 87 188 106 139 153
134 197 101 166 172
 88 150 173 141 142
out 153

116 108  83  84 117 125 114
119 103  79 148  96 126  89
123 123 117  64 122 141 132
out 114

166 103 123  63 133  93  98
126  69 190 154  84 122  64
134 134  79 172 137  96 145
out 98

102 131 154 157 154
118 123 104  81  99
120 122  84  63  85
out 154

 68 169 122  95 112 139
112 160 119 139 167 150
107 106  95 164 118 105
out 139

140  88  79 163 150
118 101  58 128 114
123 144 133 110 115
out 150

127 132 154 101 126  98
123 192 157 101  87 197
128 151 130 136 150  85
out 98

101 149 147 138 122 125
125 142 116 106 122 105
145 111 118  67 164 160
out 125

174 101 122 171 100 187  78
166 111 116 127 128 120 129
183 102 113 145 118 143 108
out 78
---
133 172 122  86 118  75
113 142 117  78 127 163
163 143 133 169  84 114
result: 75, 163

113 119 139 189 135 133 129 result: 129, 113

 77  93 127 140 result: 140, 77

111  65  61 104 113 result: 113, 111

113 157 146 164 156
115  75 128 142 180
result: 156, 115

155  72 115 128 114 result: 114, 155

176  74 161 199 result: 199, 176

 91  71 108  85 130  94  91
101  71 110  78 139 130 108
result: 91, 101
---
[195  75  66 189 137] 75

[[ 70 121  81  98 173]
 [ 70 117  87 108 173]] 121

[149 136  74 114 131] 136

[133  77 176 111 136 123  95] 77

[[130 181  80 183 118 123]
 [145 181 108 144  92 115]
 [128 112 104 122 114 107]] 181

[189  93 119 194 133] 93

[189 171 165 151 136] 171

[185 138 182 109 128 124 187] 138

[ 89 160 116 169 183 166  81] 160

[180 133  90 121 102] 133
---
[[146 150  84 155 129 128 116]
 [136 147  72 160 153 115 115]
 [142 117 159 116 104 152 122]] value 104

[[152 121 178 124 145 117 135]
 [112 141  76 144  99 124 106]
 [114 195  91 108  74  69 186]] value 74

[[137  68 178 187  91 105 124]
 [198  88 199 134 124 140 171]
 [143  87 171 150 137 118 130]] value 137

[[136 150 141 132  60]
 [170 123 155 116 138]
 [149 123 134 132  88]] value 134

[[108 106 154 114 109 108 190]
 [ 85 179 153 130  79 178 151]
 [102  70 100 161 151 129 193]] value 151

[[110 157 160 179]
 [180 155 156 126]
 [115 135 117  70]] value 135

[[140 107 196 148 184]
 [145 166 168  84  75]
 [141  64 139 115 174]] value 139

[[135 123  98 120 103]
 [110 198 103 102 154]
 [120 168  98  98 119]] value 98
---
array([[123, 160, 118, 143, 111,  73],
       [127, 128, 130, 126, 126, 129],
       [102, 130, 108, 147, 102, 132]]) ans = 129

array([[ 98, 141, 124, 159, 114, 147],
       [116,  68, 170, 117, 132, 112]]) ans = 147

array([[ 80, 115, 153,  78, 100],
       [ 92, 110, 110,  92, 114],
       [159,  66, 107, 141, 142]]) ans = 114

array([[140, 118,  59, 140, 130,  77,  88],
       [124, 136,  60, 138, 122,  79,  84]]) ans = 88

array([[137, 183, 117, 126],
       [192, 183, 136, 126]]) ans = 126

array([[177, 144, 152, 122],
       [ 74, 109, 108, 152]]) ans = 122

array([[ 89,  93, 159, 190, 190, 173],
       [158, 110, 185, 112, 135,  79]]) ans = 173

array([[ 91, 178,  79, 172, 157],
       [ 69, 140, 182, 130, 181],
       [155,  82, 172,  89, 100]]) ans = 181

array([[147, 166, 116, 158, 189, 106],
       [114,  75,  70,  98, 115, 127]]) ans = 106
---
[[100 141  65 189]
 [174  89 130 165]
 [ 85  74  98 170]]
98

[[165 131 190  98 104 111 127]
 [145 123 180  94  63 173 145]
 [163 124 198 135 107  93 112]]
93

[[ 87 161 109 128 128]
 [ 64 184 144 164 145]
 [142 149 110 170  59]]
170

[[116 119  70  62 176]
 [131 126  96 119 152]
 [143 139 105 145 105]]
145

[[127 116 129 120 118]
 [131 179 124 156 152]
 [124  85 132 112 109]]
112

[[112 146 147 147 120 112]
 [115 153 190 132 102  59]
 [185 123  96 189 152  70]]
152

[[154 140 182 136 141 133 174]
 [147 198 142 171 150 154 132]
 [139 139 135 145 151 152 131]]
152

[[ 64 124 127 160]
 [151  88 128 132]
 [103  88 127 107]]
127

[[183 118 153 115 128]
 [ 77 119 102 127 129]
 [125 145 134 128 126]]
128
---
[121, 58, 146, 196, 76, 108, 69] out 196, 196
[131, 167, 180, 157, 107] out 180, 180
[157, 61, 153, 160, 194, 113, 161] out 160, 194
[[141, 166, 99, 132, 70], [120, 108, 172, 148, 188], [62, 105, 170, 79, 150]] out 172, 188
[144, 78, 133, 131, 156] out 133, 156
[74, 101, 116, 136, 123] out 116, 136
[146, 78, 124, 117, 134] out 124, 146
[146, 126, 116, 185, 122] out 116, 185
[73, 126, 116, 163, 107] out 116, 163
---
79,113,162,138,157
80,124,110,116,96
77,126,87,107,129
: 126

199,179,154,128: 199

84,104,76,187,81,104,76
96,134,154,154,136,93,88
: 154

78,163,69,165
149,101,123,69
: 149

71,136,82,123,80,93,131: 123

190,66,187,105,146: 66

175,130,189,99,156: 130

97,58,162,136,144,129,148: 136

89,106,106,142,116
146,127,173,157,162
109,125,75,104,89
: 125
---
[111 118 124 167  58 162 130] --> 167, 167

[[118 135 113 128 143]
 [112 146  90 128 175]
 [109 161  75 128 196]] --> 90, 196

[ 58 125 159 145 194] --> 159, 194

[[100 117 107  68 126 144 147]
 [144 123  84  99 100 129 153]
 [140 155  87 101  84  91  95]] --> 99, 155

[157 170  63  79 192] --> 63, 192

[[149 170 149 128  72]
 [144 161 152 143  65]
 [133 118 111 139 132]] --> 152, 170

[150 150  61 124  89 160 131] --> 124, 160

[161 179 178 100 195  69 185] --> 100, 195

[140  72 198 141 126] --> 198, 198

[ 77 116 128 119 137] --> 128, 137
